Below are the code and all the weights of a small trained network. Each question names an input and a class and asks about switching units off, where a switched-off unit gives its printed mean instead of its output.

import numpy as np


def w(rows, s, z=0):
    codes = np.array(rows[::2]) - 128.0
    scale = np.full(codes.shape[1], s)
    scale[-1] = z or s
    return codes * scale


def norm(h):
    return h / np.sqrt((h * h).mean(-1, keepdims=True) + 1e-5)


def f(y):
    return y / 2 * (1 + np.tanh(0.7978845608 * (y + 0.044715 * y**3)))


def log_softmax(a):
    a = a - a.max(-1, keepdims=True)
    return a - np.log(np.exp(a).sum(-1, keepdims=True))


def net(x, mask):
    res = np.array(x, float).reshape(1, 5) / 4 @ E
    u = 0
    for l in range(4):
        y = f(norm(res) @ A[l][:, :-1].T + A[l][:, -1])
        res = res + np.where(mask[u : u + 6], y, B[l][:, -1]) @ B[l][:, :-1]
        u += 6
    return log_softmax(norm(res)[-1] @ U[:, :-1].T + U[:, -1])


A, B = {}, {}
E = w([
[175,254,80,100],'x0',
[129,131,129,129],'x1',
[93,187,248,107],'x2',
[187,132,153,174],'x3',
[211,80,162,16],'x4',
],0.0044)
A[0] = w([
[44,132,91,65,43],'L0N1',
[136,133,127,147,3],'L0N2',
[13,103,86,27,90],'L0N3',
[254,124,184,243,43],'L0N4',
[133,126,132,139,116],'L0N5',
[12,135,71,30,77],'L0N6',
],0.0071,0.0039)
B[0] = w([
[175,129,141,175,93],'L0N1',
[140,143,144,229,6],'L0N2',
[220,138,176,198,233],'L0N3',
[250,149,166,247,190],'L0N4',
[122,130,128,125,111],'L0N5',
[224,135,153,218,195],'L0N6',
],0.012,0.0012)
A[1] = w([
[56,28,147,201,95],'L1N1',
[124,244,59,138,3],'L1N2',
[84,189,218,123,96],'L1N3',
[139,92,23,155,31],'L1N4',
[44,163,93,234,2],'L1N5',
[180,137,134,185,81],'L1N6',
],0.011,0.00085)
B[1] = w([
[110,248,198,76,250],'L1N1',
[119,221,199,82,252],'L1N2',
[102,84,36,210,208],'L1N3',
[61,111,90,209,233],'L1N4',
[221,28,72,78,249],'L1N5',
[150,120,166,177,201],'L1N6',
],0.016,0.004)
A[2] = w([
[78,152,169,102,31],'L2N1',
[119,77,139,123,48],'L2N2',
[192,2,92,17,28],'L2N3',
[114,120,125,130,98],'L2N4',
[43,101,67,198,8],'L2N5',
[38,97,91,199,62],'L2N6',
],0.0089,0.0015)
B[2] = w([
[151,214,161,93,149],'L2N1',
[116,197,120,148,117],'L2N2',
[210,128,48,11,255],'L2N3',
[138,135,146,120,119],'L2N4',
[53,116,107,176,193],'L2N5',
[73,110,90,184,187],'L2N6',
],0.011,0.0039)
A[3] = w([
[198,90,146,164,65],'L3N1',
[96,179,177,70,129],'L3N2',
[173,50,78,20,100],'L3N3',
[40,44,254,76,76],'L3N4',
[171,127,127,175,250],'L3N5',
[21,52,55,181,29],'L3N6',
],0.0096,0.0012)
B[3] = w([
[146,89,165,133,161],'L3N1',
[70,154,184,93,198],'L3N2',
[145,59,78,89,255],'L3N3',
[165,247,56,154,130],'L3N4',
[117,78,161,114,169],'L3N5',
[24,75,144,127,230],'L3N6',
],0.016,0.005)
U = w([
[170,98,60,49,122],'0',
[101,245,167,81,90],'1',
[39,104,89,184,98],'2',
[187,101,186,189,59],'3',
[112,119,144,106,253],'4',
],0.012,0.0044)

Each question gives the input, the list of numbers given to net, and the class t.
The units are the neurons (one row each of A and B). Each row of codes is followed by its name. A weight is (code - 128) times the scale printed after its matrix; where a second scale follows, it is the last column's (A, B and U).
mask holds one flag per neuron, layer by layer. A switched-off neuron (its flag False) gives its mean, the last column of its row in B, instead of its output. The means were averaged over made-up inputs and are rounded, as every weight is.
A unit's drop is (log p(t) with every unit on - log p(t) with that unit switched off) / (log p(t) with every unit on - log p(t) with every unit switched off).
The circuit of an input: a set's keep is (log p(t) with only the set's units on - log p(t) with every unit switched off) / (log p(t) with every unit on - log p(t) with every unit switched off). Starting from the 12 units with the biggest drops (on a tie, the unit counted first), units are removed one at a time, each time the one whose removal leaves the highest keep (on an exact tie, the one counted first), for as long as the keep stays at least 0.8.
circuit, biggest first: the units of the circuit, biggest drop first
most important unit: the unit with the biggest drop
top k neurons: the k neurons with the biggest drops, biggest first
top k neurons in layer l: the k neurons of layer l with the biggest drops, biggest first
drop of u: that unit's drop, to one decimal
input [-5,-1,4,6,-7], class 0: circuit, biggest first	(L1N5)
input [7,-1,8,3,4], class 2: top 2 neurons	(L1N3; L1N1)
input [-8,0,1,-8,2], class 1: top 2 neurons	(L1N1; L1N5)
input [6,7,8,6,8], class 0: circuit, biggest first	(L1N1; L1N3)
input [8,6,4,2,-8], class 0: top 4 neurons	(L1N5; L1N1; L1N4; L1N3)
input [2,6,5,6,0], class 3: top 2 neurons	(L0N4; L1N4)
input [-4,4,2,-7,-7], class 0: top 2 neurons	(L1N5; L0N4)
input [-7,2,-8,-6,6], class 2: circuit, biggest first	(L1N4; L1N5)
input [7,0,-8,2,2], class 2: top 2 neurons	(L1N4; L1N1)
input [-6,0,-6,6,0], class 1: top 3 neurons	(L1N1; L1N3; L0N6)
input [-4,0,-7,-5,2], class 2: top 2 neurons	(L1N4; L1N2)
input [5,0,6,3,-5], class 2: top 3 neurons	(L1N3; L1N1; L2N3)
input [-8,8,-8,2,-4], class 1: top 2 neurons	(L1N1; L1N3)
input [3,6,-6,-5,0], class 2: circuit, biggest first	(L1N4)
input [6,4,6,-7,4], class 3: top 4 neurons in layer 1	(L1N1; L1N4; L1N3; L1N5)
input [5,-3,-1,7,-5], class 3: top 2 neurons	(L0N4; L1N1)
input [-6,-4,8,7,2], class 2: top 2 neurons	(L1N3; L1N2)
input [-5,-6,-7,-2,2], class 2: top 3 neurons	(L1N4; L1N2; L2N6)
input [-4,-2,2,5,2], class 3: top 2 neurons	(L0N4; L1N2)
input [8,-1,-5,7,-3], class 1: most important unit	L1N2
input [8,2,-2,0,-8], class 0: top 3 neurons	(L1N5; L1N1; L3N3)
input [6,-2,7,-6,-8], class 0: top 2 neurons in layer 1	(L1N5; L1N4)
input [-8,-1,-4,1,6], class 1: top 2 neurons in layer 1	(L1N1; L1N5)
input [3,4,8,3,5], class 2: top 2 neurons in layer 1	(L1N3; L1N5)
input [-8,5,-3,4,-6], class 1: drop of L1N1	1.0
input [4,1,-4,4,2], class 1: drop of L0N6	0.5
input [-7,7,3,4,-4], class 1: circuit, biggest first	(L1N1)
input [-6,2,2,-1,-5], class 1: drop of L0N4	0.1
input [-5,-7,3,-7,-8], class 0: drop of L1N5	1.6
input [7,6,-5,4,-8], class 0: top 2 neurons in layer 1	(L1N5; L1N1)
